Below are the code and all the weights of a small trained network. Each question names an input and a target symbol and asks about switching units off, where a switched-off unit gives its printed mean instead of its output.

import numpy as np


def w(rows, s, z=0):
    codes = np.array(rows[::2]) - 128.0
    scale = np.full(codes.shape[1], s)
    scale[-1] = z or s
    return codes * scale


def f(y):
    return np.maximum(y, 0)


def softmax(a):
    e = np.exp(a - a.max(-1, keepdims=True))
    return e / e.sum(-1, keepdims=True)


def log_softmax(a):
    a = a - a.max(-1, keepdims=True)
    return a - np.log(np.exp(a).sum(-1, keepdims=True))


def net(x, mask):
    ids = ['γεζημξπτω'.index(c) for c in x.split()]
    T = len(ids)
    res = E[ids] + P[:T]
    u = 0
    for l in range(2):
        r = res
        for j in range(2):
            rows = slice(2 * j, 2 * j + 2)
            q, k, v = (r @ M[l][rows].T for M in (Q, K, V))
            z = softmax(np.where(np.tri(T) > 0, q @ k.T / 2**0.5, -1e9)) @ v
            o = O[l][rows]
            res = res + np.where(mask[u + j], z, o[:, -1]) @ o[:, :-1]
        u += 2
        y = f(res @ A[l][:, :-1].T + A[l][:, -1])
        res = res + np.where(mask[u : u + 16], y, B[l][:, -1]) @ B[l][:, :-1]
        u += 16
    return log_softmax(res[-1] @ U[:, :-1].T + U[:, -1])


Q, K, V, O, A, B = {}, {}, {}, {}, {}, {}
E = w([
[123,138,141,139,98],'γ',
[129,84,137,63,175],'ε',
[159,87,181,139,76],'ζ',
[125,95,123,115,151],'η',
[134,129,146,142,102],'μ',
[88,161,155,77,97],'ξ',
[142,144,7,111,58],'π',
[163,97,143,135,119],'τ',
[117,146,117,138,117],'ω',
],0.02)
P = w([
[204,40,2,100,111],'0',
[154,79,96,38,52],'1',
[181,161,153,78,51],'2',
[155,175,176,81,51],'3',
[157,167,180,75,70],'4',
[142,157,182,75,91],'5',
[103,184,205,110,102],'6',
[106,173,192,110,113],'7',
[108,144,184,100,137],'8',
[88,141,176,109,155],'9',
[91,127,155,157,164],'10',
[104,33,114,105,229],'11',
[23,94,159,200,176],'12',
],0.0057)
Q[0] = w([
[99,123,94,163,156],'L0H1',
[133,86,42,120,62],'L0H1',
[92,159,208,2,86],'L0H2',
[211,143,100,144,154],'L0H2',
],0.0049)
K[0] = w([
[107,69,92,22,213],'L0H1',
[86,233,138,222,213],'L0H1',
[131,151,79,148,122],'L0H2',
[52,204,254,71,134],'L0H2',
],0.0054)
V[0] = w([
[69,210,211,181,97],'L0H1',
[163,93,220,107,113],'L0H1',
[156,80,182,254,192],'L0H2',
[182,29,61,125,94],'L0H2',
],0.0098)
O[0] = w([
[96,142,101,195,195,95],'L0H1',
[75,90,177,121,227,167],'L0H1',
[234,253,114,35,250,1],'L0H2',
[170,124,205,65,52,193],'L0H2',
],0.0066,0.0086)
A[0] = w([
[86,139,147,188,86,139],'L0N1',
[255,149,151,153,130,211],'L0N2',
[119,42,177,174,140,251],'L0N3',
[139,103,154,83,83,156],'L0N4',
[77,92,146,181,119,216],'L0N5',
[146,106,159,114,160,203],'L0N6',
[145,152,165,172,123,122],'L0N7',
[117,51,130,75,193,208],'L0N8',
[52,165,154,123,170,184],'L0N9',
[128,109,154,139,80,199],'L0N10',
[166,152,170,181,133,140],'L0N11',
[116,142,151,118,90,148],'L0N12',
[68,105,144,145,94,191],'L0N13',
[204,109,156,147,135,153],'L0N14',
[114,84,209,178,157,209],'L0N15',
[114,170,164,88,157,224],'L0N16',
],0.0082,0.0023)
B[0] = w([
[124,88,153,174,134,207],'L0N1',
[142,196,226,180,42,137],'L0N2',
[186,14,127,78,80,252],'L0N3',
[152,196,181,101,108,235],'L0N4',
[196,39,153,159,56,230],'L0N5',
[171,44,131,115,182,153],'L0N6',
[135,137,105,102,217,137],'L0N7',
[132,1,92,74,93,179],'L0N8',
[134,47,24,208,76,160],'L0N9',
[155,157,171,178,86,237],'L0N10',
[148,190,171,40,152,135],'L0N11',
[104,185,163,165,116,193],'L0N12',
[131,120,186,142,80,254],'L0N13',
[118,146,216,243,158,144],'L0N14',
[174,33,96,121,104,218],'L0N15',
[49,125,137,128,231,146],'L0N16',
],0.0052,0.0096)
Q[1] = w([
[127,26,197,208,73],'L1H1',
[119,188,132,89,165],'L1H1',
[233,205,155,243,131],'L1H2',
[222,210,55,169,255],'L1H2',
],0.0056)
K[1] = w([
[41,83,3,142,138],'L1H1',
[191,53,206,103,87],'L1H1',
[96,120,149,46,138],'L1H2',
[130,206,134,53,19],'L1H2',
],0.006)
V[1] = w([
[92,146,255,108,150],'L1H1',
[182,106,121,143,131],'L1H1',
[200,133,142,193,119],'L1H2',
[109,223,175,170,139],'L1H2',
],0.0093)
O[1] = w([
[29,81,117,175,176,130],'L1H1',
[135,255,224,113,146,142],'L1H1',
[173,154,220,230,244,166],'L1H2',
[174,109,113,231,99,3],'L1H2',
],0.0081,0.02)
A[1] = w([
[42,86,96,130,109,125],'L1N1',
[208,101,245,106,134,196],'L1N2',
[76,113,173,127,69,65],'L1N3',
[113,160,145,136,77,129],'L1N4',
[199,120,115,92,98,127],'L1N5',
[164,151,144,186,113,162],'L1N6',
[59,111,168,144,244,171],'L1N7',
[141,116,87,111,34,121],'L1N8',
[237,86,115,95,182,254],'L1N9',
[139,123,113,109,53,68],'L1N10',
[50,133,88,142,148,135],'L1N11',
[81,123,80,99,118,151],'L1N12',
[77,119,171,21,194,220],'L1N13',
[154,78,136,179,112,65],'L1N14',
[154,131,226,127,116,110],'L1N15',
[150,132,137,255,144,213],'L1N16',
],0.0077,0.0056)
B[1] = w([
[193,85,143,163,96,153],'L1N1',
[104,180,58,148,115,253],'L1N2',
[178,87,104,80,142,192],'L1N3',
[93,181,89,101,163,152],'L1N4',
[132,155,95,104,138,153],'L1N5',
[44,115,86,92,118,143],'L1N6',
[222,155,61,233,183,156],'L1N7',
[118,90,95,163,254,155],'L1N8',
[60,194,108,197,78,162],'L1N9',
[152,115,68,77,233,152],'L1N10',
[172,81,55,68,93,133],'L1N11',
[139,119,149,95,74,139],'L1N12',
[147,194,185,184,115,214],'L1N13',
[188,130,172,49,105,145],'L1N14',
[116,140,68,91,205,207],'L1N15',
[17,44,88,69,140,145],'L1N16',
],0.0057,0.026)
U = w([
[92,130,104,126,114,161],'γ',
[115,126,220,43,126,52],'ε',
[180,148,160,128,254,124],'ζ',
[153,247,180,127,82,207],'η',
[103,138,128,147,138,109],'μ',
[205,8,151,119,76,158],'ξ',
[164,123,100,79,172,2],'π',
[130,178,145,135,203,122],'τ',
[129,139,57,79,132,166],'ω',
],0.0072,0.0053)

Each question gives the input, a string of symbols that net reads in full, and the target symbol t.
The units are the heads (2 rows each of Q, K, V and O) and the neurons (one row each of A and B). Each row of codes is followed by its name. A weight is (code - 128) times the scale printed after its matrix; where a second scale follows, it is the last column's (O, A, B and U).
mask holds one flag per unit, layer by layer, with each layer's heads first. A switched-off unit (its flag False) gives its mean, the last column of its rows in O or B, instead of its output. The means were averaged over made-up inputs and are rounded, as every weight is.
A unit's drop is (log p(t) with every unit on - log p(t) with that unit switched off) / (log p(t) with every unit on - log p(t) with every unit switched off).
The circuit of an input: a set's keep is (log p(t) with only the set's units on - log p(t) with every unit switched off) / (log p(t) with every unit on - log p(t) with every unit switched off). Starting from the 12 units with the biggest drops (on a tie, the unit counted first), units are removed one at a time, each time the one whose removal leaves the highest keep (on an exact tie, the one counted first), for as long as the keep stays at least 0.8.
units of the circuit, in order: the units of the circuit, biggest drop first
unit that matters most: the unit with the biggest drop
k most important neurons: the k neurons with the biggest drops, biggest first
top k neurons in layer l: the k neurons of layer l with the biggest drops, biggest first
which heads matter: for each layer, one digit per head in row order, 1 if its drop is at least 0.15 and else 0, layers parted by /
input η ζ ζ ζ η, target ζ: units of the circuit, in order -> L0H2; L0H1
input η ξ ξ ξ μ, target ξ: which heads matter -> 01 / 10
input ε μ μ ε ζ η μ ζ ζ τ, target ζ: units of the circuit, in order -> L0H1; L0H2
input μ ξ ξ μ ξ η ξ ε, target ξ: which heads matter -> 00 / 00
input η ξ ξ ξ ζ ξ π ζ ξ ξ ε ε, target ε: which heads matter -> 01 / 11
input π τ η ξ ξ ξ μ ζ ζ ζ, target ζ: which heads matter -> 11 / 11
input π ω η ξ ε ξ η π ξ ξ ζ ε ω, target ε: units of the circuit, in order -> L1H2; L0N8; L0N6; L1N2
input ζ ξ ζ ξ, target ζ: 2 most important neurons -> L1N7; L0N14
input π ζ η ξ ξ ξ ξ ξ τ ξ η τ μ, target η: units of the circuit, in order -> L1H1
input γ ξ η ξ ω ξ μ η ζ, target η: units of the circuit, in order -> L1H1; L1N2; L0N4; L1N16
input τ γ ζ ε, target ζ: units of the circuit, in order -> L1H1; L1N7; L0H2
input ω ξ ζ ξ μ, target ξ: which heads matter -> 11 / 10
input η γ ω ξ ξ μ ε ξ γ, target ξ: top 2 neurons in layer 0 -> L0N3; L0N16
input ξ ξ τ ζ η ζ π, target η: which heads matter -> 11 / 01
input ε γ τ μ ε π γ, target ω: which heads matter -> 01 / 11
input ε η η ξ ε, target ξ: unit that matters most -> L1H1
input μ μ μ η ω ξ π η η ξ ε ε ξ, target ε: units of the circuit, in order -> L1H2; L0N8; L1N2; L0N6
input ξ ξ τ τ γ μ ξ ξ ξ ζ ξ ε ζ, target ε: units of the circuit, in order -> L1H2; L0N8; L1N7
input ξ ξ ε ξ ξ π ξ, target ω: which heads matter -> 01 / 10
input ξ ω ξ ξ π τ ε, target η: unit that matters most -> L1H2
input ξ ω τ ζ π μ ξ ε ε ξ ξ ε, target ε: which heads matter -> 01 / 11
input γ π ξ ζ ξ ζ ζ ξ η τ η, target η: 2 most important neurons -> L1N13; L1N9
input ζ τ ε γ τ ξ ξ ξ ξ, target ξ: which heads matter -> 01 / 11
